Below is a small trained network, with its code and all its weights. Each question gives an input and a class and asks what happens when units are switched off, that is, made to give their printed mean instead of their output.

import numpy as np


def w(rows, s, z=0):
    codes = np.array(rows[::2]) - 128.0
    scale = np.full(codes.shape[1], s)
    scale[-1] = z or s
    return codes * scale


def f(y):
    return y / 2 * (1 + np.tanh(0.7978845608 * (y + 0.044715 * y**3)))


def log_softmax(a):
    a = a - a.max(-1, keepdims=True)
    return a - np.log(np.exp(a).sum(-1, keepdims=True))


def net(x, mask):
    res = np.array(x, float).reshape(1, 6) / 4 @ E
    y = f(res @ A[0][:, :-1].T + A[0][:, -1])
    res = res + np.where(mask, y, B[0][:, -1]) @ B[0][:, :-1]
    return log_softmax(res[-1] @ U[:, :-1].T + U[:, -1])


A, B = {}, {}
E = w([
[84,65,255,142,190,96,146,72,154,172,91],'x0',
[141,167,141,141,138,120,107,120,101,122,107],'x1',
[187,131,198,11,32,105,142,90,155,168,84],'x2',
[149,154,147,102,169,120,91,115,90,118,130],'x3',
[136,112,169,129,122,125,137,139,97,122,183],'x4',
[165,94,123,127,172,74,236,144,123,8,118],'x5',
],0.012)
A[0] = w([
[206,131,125,11,104,71,189,174,125,78,85,185],'N1',
[146,78,90,172,225,111,202,124,85,31,115,137],'N2',
[113,142,65,147,128,127,103,171,127,72,170,207],'N3',
[112,89,53,137,191,124,202,148,66,66,105,164],'N4',
[190,170,140,82,135,32,233,105,182,90,125,31],'N5',
[249,90,144,89,123,61,186,142,166,49,82,50],'N6',
[47,160,82,200,221,205,50,134,177,192,227,254],'N7',
[129,101,146,153,231,9,158,118,155,120,118,120],'N8',
[53,68,244,179,187,104,141,15,156,165,102,235],'N9',
[195,186,93,117,18,170,85,145,160,173,173,230],'N10',
[149,179,55,131,132,85,170,160,118,39,161,181],'N11',
[101,86,206,77,95,128,108,57,111,255,72,161],'N12',
[106,77,158,96,101,115,131,96,137,122,158,130],'N13',
],0.0087,0.0041)
B[0] = w([
[131,168,160,108,133,113,51,157,168,156,189,216],'N1',
[99,120,156,116,127,118,181,103,103,96,53,225],'N2',
[144,171,121,107,131,72,149,149,138,122,156,198],'N3',
[113,129,99,94,131,139,185,121,90,141,112,206],'N4',
[118,141,118,192,166,139,92,184,109,166,119,192],'N5',
[90,158,145,176,119,101,118,178,141,126,180,205],'N6',
[116,161,153,180,142,87,88,188,114,194,152,252],'N7',
[135,86,140,166,209,135,157,139,131,96,102,193],'N8',
[109,72,132,152,174,90,138,104,149,49,94,253],'N9',
[196,154,143,75,111,156,81,123,110,133,138,229],'N10',
[113,160,81,80,123,63,199,98,116,137,155,210],'N11',
[127,143,101,120,119,67,141,9,117,110,134,239],'N12',
[110,104,115,123,107,114,139,126,175,158,164,153],'N13',
],0.013,0.018)
U = w([
[131,204,125,118,133,115,96,213,124,182,169,239],'0',
[105,147,118,39,130,50,196,35,146,114,122,180],'1',
[76,93,161,253,184,90,40,128,194,116,129,131],'2',
[87,48,161,148,177,212,203,118,91,93,49,8],'3',
[198,146,152,2,98,246,57,73,137,144,146,40],'4',
],0.0093,0.0016)

Each question gives the input, the list of numbers given to net, and the class t.
The units are the neurons (one row each of A and B). Each row of codes is followed by its name. A weight is (code - 128) times the scale printed after its matrix; where a second scale follows, it is the last column's (A, B and U).
mask holds one flag per neuron, in row order. A switched-off neuron (its flag False) gives its mean, the last column of its row in B, instead of its output. The means were averaged over made-up inputs and are rounded, as every weight is.
A unit's drop is (log p(t) with every unit on - log p(t) with that unit switched off) / (log p(t) with every unit on - log p(t) with every unit switched off).
The circuit of an input: a set's keep is (log p(t) with only the set's units on - log p(t) with every unit switched off) / (log p(t) with every unit on - log p(t) with every unit switched off). Starting from the 12 units with the biggest drops (on a tie, the unit counted first), units are removed one at a time, each time the one whose removal leaves the highest keep (on an exact tie, the one counted first), for as long as the keep stays at least 0.8.
units of the circuit, in order: the units of the circuit, biggest drop first
k most important neurons: the k neurons with the biggest drops, biggest first
drop when u is switched off: that unit's drop, to one decimal
input [3,-4,3,8,2,1], class 2: units of the circuit, in order -> [N11]
input [-4,4,1,-3,5,-4], class 4: units of the circuit, in order -> [N10 N6]
input [5,-4,3,0,-2,1], class 2: 2 most important neurons -> [N11 N4]
input [1,-1,-8,-3,2,3], class 3: 4 most important neurons -> [N12 N8 N2 N1]
input [0,4,-6,2,8,1], class 1: 3 most important neurons -> [N2 N5 N1]
input [7,-5,0,0,6,7], class 3: 2 most important neurons -> [N2 N7]
input [-7,-5,4,-2,0,-1], class 4: 2 most important neurons -> [N10 N7]
input [1,-1,-1,-3,6,5], class 3: drop when N12 is switched off -> 0.4
input [-1,3,4,3,5,-7], class 4: drop when N10 is switched off -> 0.2
input [4,-4,-1,7,-7,8], class 3: drop when N10 is switched off -> 0.0
input [0,3,-4,-2,3,3], class 1: 2 most important neurons -> [N11 N5]
